Each row has a hidden value. The values are split into ranges, and the group after each row names the range that its value falls in. Each part has its own value, ranges and names.
31 -57 150 -42 147 327 -315 26 24 28 -249 -107 42 224 -337 341 -132 80
 -37 -277 221 33 -154 3 286 -80 -174 -135 95 -336 243 36 -55 -102 -29
 174 181 -266 136 34 67 -57 166 177 -146 -76 -112 -221
F
74 -195 20 -6 -114 -207 213 70 24 -111 5 -244 162 197 -8 76 18 20 -354
 156 20 29 -318 -113 -106 202 -27 -75 -142 -22 -51 -209 72 -27 -185 194
 78 -72 120 -217 247 -177 450 29 28 -41 35 -233
F
139 -22 -29 42 -312 -148 329 137 25 -375 -126 35 128 269 141 198 -43 106
 -227 287 193 125 -289 -197 -155 18 -181 -70 9 -220 8 -171 -118 166 130
 -3 237 33 67 -170 -156 -354 189 -5 40 -164 97 -10
F
-325 38 -89 68 151 91 -224 26 382 365 -119 -546 -526 183 -248 -319 216
 248 -168 -400 4 144 292 506 -212 253 224 -58 -298 103 228 -66 -180 -373
 -219 206 -254 -172 -74 -215 490 233 208 33 -2 311 27 37
K
121 -55 59 -120 -32 -129 -141 75 -156 -18 -163 -318 89 -12 -240 92 -103
 -65 -133 171 263 -129 -47 6 95 95 108 22 279 -125 113 10 23 -96 -32 46
 87 -34 95 69 144 -55 273 144 -133 -91 32 -86
C
-36 38 124 -49 -69 -31 -116 219 -294 179 -123 -178 94 -95 -8 172 -142 26
 -170 54 121 -184 140 121 137 41 195 227 264 14 30 135 -142 -150 -44 -14
 145 105 -105 290 -229 149 -72 146 -88 -67 134 181
L
44 -157 -61 -17 -240 36 162 57 -49 26 93 -212 239 -34 24 4 -83 194 -251
 309 165 -21 153 42 -108 254 128 -141 12 -206 173 -26 34 -18 -17 14 159
 145 -179 55 30 40 279 7 169 201 125 -276
K
58 172 179 -336 61 -147 17 -21 261 -130 -193 123 -37 27 -151 -53 -151
 -72 80 244 -49 146 -170 -160 -217 110 41 -1 225 137 -234 34 -36 34 -203
 3 -85 -22 -62 -163 17 -286 343 58 -58 -183 -31 -21
R
166 245 158 101 -31 16 14 -184 185 173 13 133 553 -28 228 -227 -218 -272
 141 -116 -132 -73 -125 245 128 38 -45 -420 59 -657 -297 -92 -23 316 -1
 139 534 179 -208 -255 -184 235 -531 65 130 27 -94 5
C
223 56 -21 42 -25 -280 386 21 89 -9 -10 -294 221 174 -11 -286 -2 3 -285
 -1 -25 293 -107 -53 -143 305 -71 -146 -146 47 -1 -148 38 25 -31 168 95
 -242 -3 -270 257 -22 103 142 283 -73 273 -192
T
-342 197 223 33 -25 -151 -232 -36 557 218 -186 -332 -489 239 -14 -363
 316 260 -89 -233 -142 28 146 632 -371 189 340 -108 -194 -89 -130 -192
 -276 -291 -448 28 15 152 -168 -86 423 169 221 33 -213 216 4 324
C
-202 -148 -272 159 12 -78 88 99 -26 33 -43 -238 143 -7 6 54 7 83 -464
 135 32 -183 -69 141 -46 192 404 182 92 -249 39 -217 32 42 -343 96 -259
 -76 33 -185 268 -164 298 14 171 104 -236 -344
L
318 152 253 -456 -32 -140 83 86 243 -75 -163 38 223 87 -119 33 -243 -4
 91 232 -69 235 -139 -79 -446 239 -17 -219 118 313 -195 96 -84 108 -229
 -174 -93 2 -155 -87 86 -94 191 114 -21 19 227 168
K
-271 83 157 -33 -37 -7 -188 -21 456 324 -41 -164 -401 149 -146 -278 106
 154 92 -130 -66 17 292 351 -347 275 101 -57 -201 214 -1 87 -122 -251
 -198 -83 -71 125 -298 -218 234 338 240 -27 -67 300 57 196
M
-99 -72 -60 283 -77 -52 388 14 99 129 -84 -251 99 270 73 -28 76 331 -444
 8 203 144 90 24 201 67 23 -54 -212 -233 -14 -264 -199 68 -239 121 119
 -242 51 44 128 -53 -13 -34 272 52 38 -326
Q
115 289 127 -167 111 -365 67 125 117 -43 -248 249 398 -180 22 238 -474
 -160 -178 339 -180 149 -317 -145 -267 124 328 -53 234 215 -442 184 -26
 138 -371 9 -246 -67 -188 -81 -300 -496 -124 -52 67 -333 243 252
M
-224 -217 -270 -31 -200 -81 226 -49 9 73 41 -137 -44 -51 -137 92 -154
 -23 -260 238 218 -101 84 -24 -70 87 -51 49 -148 65 96 -43 137 39 11 163
 28 -13 -59 -109 119 -50 127 -327 21 117 -221 -241
T
44 -74 -169 58 -408 -107 357 133 -269 -136 -226 -203 604 -98 -9 460 -399
 135 -548 224 2 111 34 98 -286 96 165 -93 49 -452 21 -48 57 163 -135 102
 314 161 -291 39 -30 -91 104 -83 30 15 209 57
K
-224 136 59 -160 187 -105 -294 322 -647 92 -124 -274 -85 -62 16 205 -124
 -67 -316 -241 -164 -130 -100 149 208 -157 281 441 402 333 -15 48 -133
 -385 -178 269 19 -44 -64 164 -227 49 -60 226 -266 -210 43 232
C
56 -314 184 39 273 488 -556 102 37 -107 -64 10 100 236 -316 367 -177 173
 3 -488 146 -17 -168 -135 219 -44 -236 53 155 -143 363 196 -91 -46 64
 -162 3 -275 104 -284 -191 259 360 215 -26 225 -104 -203
M
-425 -17 14 159 -434 -265 403 -262 26 -130 260 6 323 73 80 -242 -166 128
 -370 202 110 -29 212 -99 -100 159 70 -64 80 -141 -348 -15 230 282 -267
 -177 346 213 -371 -98 45 192 113 -241 250 211 -50 -204
T
116 -87 221 49 105 133 -323 101 -40 -320 -211 -150 264 246 -248 386 -65
 32 -163 -150 87 47 -266 14 -93 120 32 -27 415 -349 217 38 48 106 -118
 -267 169 -91 14 -187 139 38 341 316 -20 82 117 -91
T
1 -314 -125 160 -102 195 -115 182 -12 -73 43 220 250 460 281 73 -48 285
 -163 -234 170 -95 -29 -123 -117 -88 -36 96 -9 -47 220 -63 -289 138 -130
 -222 -353 -384 19 -22 -196 -20 -80 -101 19 144 -131 -34
M
54 -82 78 8 -4 225 -159 132 -71 203 -143 -56 -69 228 -169 393 -203 -34
 16 49 329 133 -47 -185 288 26 -5 -119 9 -146 70 239 -231 26 100 34 166
 -56 -15 66 -379 -93 93 36 -96 -193 247 130
L
58 19 111 -603 -298 -130 -244 334 -613 220 -173 -215 61 14 198 -128 -296
 -48 214 -60 -116 -234 149 391 -88 -166 123 94 261 281 240 -19 -220 -382
 -8 170 93 151 -228 598 -389 83 -64 -108 -506 -150 -79 571
F
-93 -315 116 -226 -34 164 -342 205 -133 237 143 -242 -82 -2 87 -119 -55
 29 -24 -252 95 -218 114 -1 118 150 248 86 191 193 182 97 -151 -216 -64
 50 17 73 53 214 -378 260 257 68 -67 135 -90 91
K
-137 -162 -410 323 -94 275 236 38 -12 683 -58 -184 50 431 71 -41 -93 120
 35 66 313 -79 423 101 470 -64 -115 -118 -318 -223 326 -218 -446 374
 -334 22 -195 -301 -11 15 13 112 -426 -414 367 197 -315 -350
Q
-190 -358 -34 -121 -75 -58 51 13 -149 53 -51 -257 113 -222 -38 135 -183
 55 -394 30 67 -20 269 -64 -159 34 208 191 158 151 -13 18 36 -97 -129
 128 103 0 -124 108 -120 190 157 -224 -72 201 -25 -65
C
-408 32 275 -49 257 236 -435 -162 455 69 -59 -100 -553 256 -111 -225 439
 128 48 -229 124 -69 111 303 -93 64 213 88 169 -139 -75 -81 -129 -218
 -196 -58 0 -25 6 -45 374 183 216 168 -204 237 -244 -126
L
-35 65 -1 320 -35 54 147 121 -55 66 94 3 265 365 200 -45 127 169 -144
 205 -43 -143 -80 52 183 204 61 46 100 -304 83 -238 -132 232 -452 -214
 -24 -11 -130 -151 165 -22 105 189 382 114 -39 -465
K
12 -132 234 46 211 39 -138 -51 70 -67 -313 -334 95 148 -301 194 20 4
 -260 -147 73 171 -65 -132 73 71 82 10 276 -278 -54 -88 -9 -45 -299 132
 173 -227 124 -144 266 9 419 216 -57 -41 74 -261
C
54 -74 -193 -7 -135 -88 211 -1 91 36 177 -119 -189 436 9 -328 174 -8 -87
 23 242 102 -72 -71 -56 159 -227 20 -288 113 267 -87 -105 74 188 30 -12
 -255 117 -160 225 -24 75 -45 119 -121 -17 -143
R
-101 -11 -104 82 -250 -182 29 75 -253 -131 -158 -72 120 -35 -154 151
 -383 -45 -201 65 113 -30 -44 -129 156 -35 -18 146 156 -202 78 86 20 39
 -13 104 201 23 -118 -33 -309 -182 213 -119 -96 -270 32 94
T
-377 -213 -29 222 -85 12 184 -235 243 245 244 -118 144 -18 11 -405 -37
 189 -200 165 56 -231 278 12 297 148 21 102 -174 -181 -93 -134 4 164
 -442 14 -25 18 -67 -88 127 208 242 -306 403 292 -390 -584
Q
14 -56 130 49 10 27 -65 122 347 -75 -379 -407 -112 118 -148 78 83 330
 -175 -154 -7 220 190 343 -482 159 73 -75 10 -102 105 -126 -217 -162 -74
 -116 9 26 -125 -357 234 253 316 109 -16 438 198 162
R
-110 -75 158 -373 -364 -223 -92 4 -135 -7 -15 13 148 -173 98 -66 -234
 -60 -6 202 -81 -346 100 118 -198 -145 -79 146 158 122 43 -10 -32 -97
 -113 85 326 325 -113 252 -199 131 63 -319 -263 -53 -331 199
R
-304 44 231 -205 -215 -64 -262 60 -186 540 27 7 -251 2 133 -96 -121 -119
 139 -67 9 -370 264 85 296 -233 -125 154 -47 364 37 122 -267 -306 -196
 318 334 156 -68 541 -402 208 -351 -316 -334 -261 -223 314
A
-178 249 142 144 60 -326 300 -37 247 57 -197 -220 -178 94 -198 -73 -43 6
 -277 63 190 276 39 -294 119 195 99 -9 122 225 -502 21 -73 40 -288 75 46
 -133 11 -255 53 -116 86 137 179 -132 279 -22
F
247 39 35 28 -183 -259 355 29 238 113 -120 -314 -220 208 -234 -202 -74
 153 38 314 486 149 -43 -206 458 154 -301 -268 -236 -55 125 -118 -213 21
 192 73 306 -52 242 -131 -136 -188 348 5 242 -184 101 -214
R
167 248 -33 -128 87 -22 99 -4 173 272 22 134 235 44 88 -198 -270 -220
 115 66 44 164 22 -16 -42 155 58 -181 8 136 -178 173 -194 335 -81 -52
 -129 -157 -151 -24 -193 -18 -586 -56 221 -90 152 165
F
-90 225 172 181 23 21 -71 97 189 70 -297 -236 59 116 -214 209 -151 400
 -298 -202 87 217 110 247 -74 75 59 -232 -53 -102 -51 74 -144 -228 -199
 41 48 -120 -211 -91 117 63 -1 177 21 182 339 96
T
-76 -226 106 -110 -180 21 -118 66 77 -61 55 25 467 -340 27 404 -253 104
 -384 283 -82 -422 -147 51 -216 82 155 2 94 -157 -138 9 105 -27 -329 97
 110 355 -42 -68 7 58 316 -60 -38 265 -278 -190
C
127 55 -313 154 -344 192 176 212 -287 256 -114 -68 546 316 130 252 -179
 49 -134 168 101 -131 185 191 -124 91 52 -149 67 -446 278 -96 -185 320
 -254 -84 -54 -19 -243 24 216 60 -279 43 149 100 -8 -89
T
257 106 72 190 48 17 -25 -58 59 33 -84 68 608 -119 235 3 -373 -177 39
 -30 -103 15 -213 251 161 -52 -33 -358 -22 -647 -246 -66 -114 295 93 125
 356 100 -211 -283 -419 77 -527 -67 75 85 95 121
A
-59 -72 -280 257 210 -39 119 211 -58 37 -121 -244 84 251 10 45 134 282
 -560 -227 40 -23 -160 203 60 120 252 245 -52 -104 186 -318 -114 -60
 -351 98 -414 -523 131 -85 431 -174 42 220 158 63 -109 -385
C
-62 -149 101 -138 -27 -78 -60 254 -552 28 -107 -319 224 -118 40 123 -198
 -83 -259 -105 -177 17 185 -15 -120 129 295 329 494 206 56 91 26 -167
 -135 15 143 70 -276 109 -274 270 195 143 -55 34 257 154
A
-25 -59 140 -31 39 198 -156 39 -107 -108 -107 -102 119 289 -234 251 -140
 84 -15 -92 396 43 -65 -18 194 -8 -129 -111 284 -173 231 123 30 64 235
 -229 202 -152 26 -44 -115 82 71 113 103 89 -18 -132
M
-28 -150 164 -88 223 46 -330 -41 166 12 56 -234 -124 193 -224 -294 -1
 111 -42 -191 168 65 -101 -96 220 222 269 -38 144 -48 -84 48 -73 -114
 -249 -39 -219 -228 79 -97 73 -10 610 232 -52 52 36 -180
C
242 -99 -127 -3 -143 -184 358 75 123 389 -230 -366 -171 140 -294 -70
 -176 -5 -46 102 346 233 103 -183 293 250 -125 -212 -334 22 151 -57 -134
 -58 32 302 130 -260 93 40 -6 -169 242 -42 32 -246 222 -111
T
119 250 293 -135 -89 8 12 -18 441 159 -94 66 -84 322 -128 -182 -37 154
 163 -117 116 154 -18 -83 56 177 -158 -340 -25 -9 -17 17 -214 47 -230
 -61 252 -48 -16 5 10 5 110 212 90 -102 44 -34
K
-82 88 286 -458 -343 -31 -182 212 -420 152 -48 -128 111 9 269 35 -185
 -91 147 250 -1 -289 44 314 -24 -179 18 29 154 107 -60 80 -224 -227 55
 146 271 407 -128 523 -400 58 -159 -172 -348 -146 -47 538
F
152 360 241 -238 -21 -223 382 -79 172 -63 -6 265 350 219 120 -340 -291
 122 146 339 -37 441 -66 65 -107 253 100 -342 133 28 -119 56 1 314 -129
 -373 106 -117 -458 221 -275 -296 -164 -74 419 -130 311 -54
A
134 196 93 -21 37 58 -278 240 387 275 -374 -460 -173 187 -179 176 152
 349 -278 -379 61 98 119 445 -386 126 184 -286 -117 -32 152 -87 -429
 -318 -265 134 11 -38 85 -150 461 261 -13 391 -172 247 182 297
M
57 -280 -11 58 -242 4 89 33 165 -42 53 -45 347 -189 46 -65 -256 305 -245
 131 137 -212 192 -112 20 59 -20 121 -34 -156 -66 -8 -202 143 -175 -113
 -23 117 -4 -78 -212 218 257 -110 135 304 -143 -131
R
-88 -222 108 123 70 115 -44 18 182 -137 240 158 -17 320 239 -96 239 133
 -236 -221 124 29 -77 -251 -227 81 -164 80 -31 278 31 13 -23 -99 90 -19
 -84 -328 51 -165 -2 107 -84 58 95 157 65 -219
A
125 -201 265 29 151 77 -148 86 -118 23 -124 -385 206 264 -198 153 10 14
 -220 -238 40 165 -118 -149 196 234 130 -109 340 -227 244 -57 17 -11
 -250 -8 362 -159 92 -42 39 127 484 338 172 -41 166 -314
Q
-83 -117 129 -145 -52 117 -444 280 -303 550 80 -228 -83 171 34 -337 -179
 -17 205 -525 -52 -263 202 99 400 101 100 115 113 259 428 161 -229 -330
 -163 126 -14 -104 -24 331 -462 319 126 81 -29 -142 -106 196
A
196 163 23 -319 57 -221 99 97 321 388 -231 -49 28 -90 -194 -155 -206
 -235 102 252 -152 161 137 -103 -415 430 206 -84 102 435 68 146 -12 -10
 -375 96 -300 -151 -139 -24 158 -196 126 -12 181 -228 151 4
Q
-274 147 -404 340 -269 48 279 54 -55 303 -70 -65 99 390 139 118 -36 -83
 -148 258 137 -169 68 47 219 -80 -45 -32 -53 -399 136 -247 -306 484 -366
 74 49 58 45 -273 87 -136 -297 -269 372 -104 -409 -218
C
276 127 228 -89 94 18 219 -125 333 155 91 109 375 38 133 -370 -227 -119
 259 17 -10 118 -108 2 199 148 -251 -333 -102 -106 -297 -23 -110 331 82
 -48 221 -16 -77 -263 -280 198 -323 8 357 137 -9 -108
A
22 72 37 58 100 -36 -48 141 121 -54 -317 -297 3 199 -296 389 -138 131
 -350 -242 173 230 -171 8 -58 56 22 -143 44 15 -32 4 -139 0 -168 41 29
 -221 100 -258 156 -42 52 191 -27 50 184 106
F
417 454 77 -365 65 -399 415 148 187 -111 -267 142 443 20 -70 175 -317
 -189 -82 285 -167 314 -360 54 -490 332 89 -237 284 280 -96 -20 65 421
 -236 -283 62 -92 -182 -123 128 -281 -339 188 325 -158 210 87
F
-49 -89 -135 114 -275 2 227 12 18 -107 -28 61 206 422 163 -107 -59 326
 -267 -189 243 127 69 -32 -120 -71 -144 -129 -123 -164 164 -145 -115 45
 12 30 2 -378 -67 92 12 -108 -134 -125 39 6 -33 -106
A
-28 185 0 -196 -29 -239 -221 559 -745 273 -417 -498 34 9 249 285 -127
 -27 -425 -309 -275 -28 11 392 -42 -153 565 300 375 186 136 -115 -441
 -390 -400 383 90 -4 -57 549 -297 -73 -303 197 -393 -396 255 688
F
-178 -70 194 74 229 315 -612 36 29 -281 -73 44 56 157 -177 239 -31 191
 -163 -351 170 -80 -102 15 -23 -27 213 112 478 -268 11 182 -31 -92 -97
 -237 -125 -147 -53 -160 -9 113 258 332 -177 214 -15 -48
L
192 197 -258 310 -289 129 308 206 -72 403 -155 28 293 423 109 197 -62 -1
 73 216 231 -233 204 20 228 14 -258 -42 2 -301 152 -189 -448 548 -337
 -239 31 -9 -43 -130 168 179 -534 87 263 85 -140 -136
T
2 43 -154 -17 -232 -335 343 -111 64 137 0 -467 -240 298 -291 -332 -17
 -83 -124 157 322 156 -112 -81 356 186 -151 -228 -271 -147 136 -191 -10
 70 10 283 360 -70 202 -149 238 -187 403 -77 125 -319 -59 -233
A
-134 -2 -107 154 -75 89 142 105 78 4 -145 6 105 552 255 72 253 129 -254
 -137 191 -132 -139 131 -20 -68 66 48 98 -325 40 -384 -263 259 -314 -57
 -94 -287 222 42 297 -150 -258 71 90 -5 -374 -179
Q
-293 -99 -53 73 -85 -24 47 -94 161 -211 85 210 -130 487 200 -155 197 141
 -231 -196 170 -3 -211 -74 -85 -140 -142 51 -79 -61 107 -215 -31 3 -20
 102 12 -372 128 -3 82 -267 -53 -186 -30 -150 -338 -225
C
-108 -157 -93 14 -35 -159 -2 -18 236 -285 148 -10 -63 397 172 -273 133
 26 -244 -201 155 -27 -417 -42 -170 -41 -171 18 -229 107 17 -182 -62 26
 106 122 -215 -348 340 -305 112 -226 30 -175 17 -70 -276 -14
Q
